Here is a tiny trained network, its code and every weight. The questions are about switching its units off for an input and a class, where a switched-off unit gives its printed mean instead of its output.

import numpy as np


def w(rows, s, z=0):
    codes = np.array(rows[::2]) - 128.0
    scale = np.full(codes.shape[1], s)
    scale[-1] = z or s
    return codes * scale


def f(y):
    return y / 2 * (1 + np.tanh(0.7978845608 * (y + 0.044715 * y**3)))


def log_softmax(a):
    a = a - a.max(-1, keepdims=True)
    return a - np.log(np.exp(a).sum(-1, keepdims=True))


def net(x, mask):
    res = np.array(x, float).reshape(1, 8) / 4 @ E
    y = f(res @ A[0][:, :-1].T + A[0][:, -1])
    res = res + np.where(mask, y, B[0][:, -1]) @ B[0][:, :-1]
    return log_softmax(res[-1] @ U[:, :-1].T + U[:, -1])


A, B = {}, {}
E = w([
[125,183,102],'x0',
[151,109,82],'x1',
[121,34,64],'x2',
[90,233,95],'x3',
[253,190,51],'x4',
[141,88,155],'x5',
[174,112,26],'x6',
[34,143,13],'x7',
],0.0051)
A[0] = w([
[56,207,180,57],'n0',
[146,102,135,119],'n1',
[118,147,55,242],'n2',
[227,235,210,161],'n3',
[169,48,151,5],'n4',
[153,91,142,90],'n5',
[91,123,9,254],'n6',
],0.013,0.0019)
B[0] = w([
[6,156,160,207],'n0',
[135,107,120,134],'n1',
[175,175,137,203],'n2',
[221,198,84,246],'n3',
[128,51,113,163],'n4',
[131,94,103,138],'n5',
[222,153,113,253],'n6',
],0.021,0.007)
U = w([
[169,254,121,253],'0',
[18,180,206,34],'1',
[128,71,148,16],'2',
],0.0059,0.0024)

Each question gives the input, the list of numbers given to net, and the class t.
The units are the neurons (one row each of A and B). Each row of codes is followed by its name. A weight is (code - 128) times the scale printed after its matrix; where a second scale follows, it is the last column's (A, B and U).
mask holds one flag per neuron, in row order. A switched-off neuron (its flag False) gives its mean, the last column of its row in B, instead of its output. The means were averaged over made-up inputs and are rounded, as every weight is.
A unit's drop is (log p(t) with every unit on - log p(t) with that unit switched off) / (log p(t) with every unit on - log p(t) with every unit switched off).
The circuit of an input: a set's keep is (log p(t) with only the set's units on - log p(t) with every unit switched off) / (log p(t) with every unit on - log p(t) with every unit switched off). Starting from all 7 units, units are removed one at a time, each time the one whose removal leaves the highest keep (on an exact tie, the one counted first), for as long as the keep stays at least 0.8.
circuit, biggest first: the units of the circuit, biggest drop first
top k neurons: the k neurons with the biggest drops, biggest first
drop of u: that unit's drop, to one decimal
input [-2,-7,-5,4,-1,-5,-3,-1], class 1: circuit, biggest first : n0
input [-1,4,-6,-2,-3,3,4,1], class 2: top 4 neurons : n3, n0, n6, n2
input [1,7,6,0,-8,-1,0,-5], class 2: top 2 neurons : n0, n4
input [-3,6,-3,-4,1,1,3,-4], class 2: top 3 neurons : n4, n6, n2
input [-4,5,-5,-2,-1,6,0,5], class 1: top 3 neurons : n3, n6, n2
input [-4,4,8,-4,-3,7,-8,8], class 2: top 2 neurons : n3, n4
input [5,-7,7,8,-7,5,-2,4], class 1: top 2 neurons : n0, n3
input [0,3,-4,-3,2,-3,-8,5], class 1: top 3 neurons : n6, n3, n0
input [0,3,4,-4,-7,2,2,-4], class 2: top 2 neurons : n4, n0
input [-1,-8,-3,-8,-5,8,3,4], class 2: top 2 neurons : n0, n4
input [3,-8,-2,5,-8,-7,2,-7], class 1: top 2 neurons : n0, n6
input [3,7,0,2,-6,7,-6,4], class 1: drop of n3 : 0.1
input [-4,-6,0,8,-3,-4,-6,-1], class 1: drop of n0 : 0.3
input [0,-7,6,-5,4,7,-1,-7], class 2: circuit, biggest first : n4
input [7,8,-7,-6,-1,-4,-5,2], class 1: drop of n2 : 0.2
